Each row is followed by its group and then its class within the group.
-124 -82 -14 -8 -129 230 -11 -150 -360 290 -13 109 -115 -297 -23 -15 -84 -111 -48 159 -21 -111 -82 199 -7 -52 57 -36 -57 22 76 -139 -42 25 -98 -38 114 -25 -49 -17 452 63 190 -250 -29 18 -127 -405 -33 -49 77 42 -154 -3 -26 -50 110 15 5 82 -46 -26 -17 -14 61 -36 403 -305 0 88 -6 16 150 -61 -49 | W Kog
-45 3 15 51 -59 170 -87 48 -138 199 -16 52 52 -263 -42 -50 66 -138 64 143 -100 -1 -71 -73 5 32 -38 -41 76 -31 14 -14 150 53 81 -32 -16 -12 14 -199 410 -133 -2 -227 -88 22 -91 -84 -47 -72 48 26 -281 -142 44 30 -75 17 100 -49 8 13 -29 -16 13 -108 81 -240 -40 -6 15 -51 -92 1 108 | X pibok
-68 -33 41 -53 121 21 -130 52 -253 58 9 108 138 -607 -56 27 127 -49 61 259 -4 -56 -24 -86 -13 -225 121 -73 -5 -49 55 48 167 49 42 -24 -27 4 42 -224 277 -111 87 -198 91 59 -103 -36 -151 -16 164 27 -137 -64 -4 -6 77 -6 172 -48 -46 61 -64 29 -59 -133 130 -135 -90 -111 64 16 -156 -31 57 | P zal
-64 -43 26 103 -200 298 -149 -45 -406 315 33 -8 94 -238 -33 -65 25 102 5 221 0 -10 -34 93 48 -77 11 -100 -25 -7 13 -188 6 101 26 -10 74 46 -5 -119 -214 -63 71 -222 -69 0 -37 -282 -118 -11 325 -48 -178 -33 45 -88 61 11 -29 22 -6 28 -75 -48 -2 -84 36 -317 -21 7 18 15 130 -185 -93 | L sel
-86 -44 82 78 -47 225 -103 -14 -179 325 -30 -46 74 -132 -37 -26 34 -150 -44 239 -132 -107 -79 -43 47 -74 -90 -16 -33 -40 39 -41 16 21 112 -17 -64 31 25 -289 370 -188 -28 -185 -82 10 -97 -135 -81 -53 131 179 -206 -71 23 -73 42 -18 129 -51 20 31 18 -41 6 -24 -13 -519 19 -29 28 3 -38 -16 -15 | X pibok
-47 4 108 69 46 213 -52 -33 -291 247 -25 69 32 -370 -45 -23 77 -90 -62 376 -147 -59 -62 89 80 -141 -4 -66 15 -41 21 19 63 30 192 -26 -7 -8 -24 -56 83 -193 15 -137 -110 63 22 -244 -132 -52 154 14 -243 -50 8 1 73 67 26 -51 -25 2 -13 -44 9 -33 27 -431 -41 -12 18 -22 -26 -37 -35 | X pibok
-90 -82 9 -179 98 62 -78 70 -297 47 -1 29 93 -565 -44 95 192 10 -56 256 18 17 -132 84 9 -142 154 -21 -3 -66 88 31 96 37 23 -9 -54 3 85 -201 22 -91 136 -119 42 75 -156 6 -168 13 230 0 -109 -67 9 -79 95 -13 164 -64 31 -6 -36 -19 -20 -198 18 -95 -82 -28 17 20 -149 -40 50 | P zal
-113 5 28 80 87 278 -42 52 -117 203 -35 45 120 -435 -53 6 130 -74 -61 246 -57 -33 -142 37 63 -179 -41 -13 3 -38 36 -1 70 65 159 -3 -69 47 75 -130 122 -156 -50 -127 -37 1 -65 -40 -109 -23 163 27 -190 174 32 -75 74 2 8 -77 -48 -2 -15 -43 13 -180 72 -331 -32 -54 -8 -122 -105 -1 -34 | X pibok
-131 54 57 -24 153 181 -83 3 -150 112 -28 38 33 -305 -4 -49 64 -148 -100 279 4 -90 -108 151 102 -121 -29 60 22 17 65 -5 23 47 138 10 -81 33 -22 13 250 -56 -12 -146 -65 38 -62 -81 -62 -82 -110 25 -141 -47 42 31 65 -10 73 -5 -43 -89 29 -36 30 -188 -104 -414 -47 14 1 -28 -23 -14 -32 | X pibok
-48 -56 34 -236 214 123 -124 -66 -408 129 11 70 104 -566 -43 67 97 105 -60 263 -103 -7 -1 16 -35 -77 67 4 -62 54 81 48 37 26 -63 15 -26 -6 12 -131 553 -26 32 -169 142 44 -120 51 -162 -31 210 32 -98 -53 46 -1 73 -28 106 -25 1 91 -25 -34 16 -183 168 -153 -115 11 25 31 -201 -63 13 | P binad
-121 15 -2 -22 -49 236 -216 -34 -418 64 18 31 134 -537 -101 15 90 87 -2 277 -60 -48 -38 17 25 -239 26 -61 11 -1 47 -27 57 91 34 -16 -99 3 22 -310 222 -30 180 -167 73 12 -114 -97 -151 -18 257 30 -166 -105 43 -97 149 -47 83 7 -46 53 -98 7 -40 -156 105 -322 -107 -48 3 41 -77 -61 -45 | P binad
-119 -37 49 -107 -186 326 -130 -57 -380 186 21 -21 65 -254 -31 -33 15 211 42 161 -35 32 -57 92 -16 102 16 -22 -5 39 -15 -188 -2 107 -122 -32 40 21 -51 -142 -163 72 159 -181 45 -85 -67 -210 -78 -44 164 -20 -129 -47 35 -55 34 11 -18 29 8 14 -76 -20 67 -102 25 -252 7 5 -4 13 31 -72 -110 | L dodi
-116 -104 3 -130 38 143 -58 -10 -289 234 6 71 134 -556 -30 -85 157 -72 66 231 -153 -135 -123 -69 -85 -115 76 73 5 20 37 -75 59 24 -125 -14 -62 -14 82 -205 479 -81 32 -234 57 0 -151 -113 -125 -54 208 19 -147 -1 -3 -41 -7 12 84 -4 13 103 -12 -10 -3 -106 293 -166 -6 -35 46 -15 -225 -57 96 | P zal
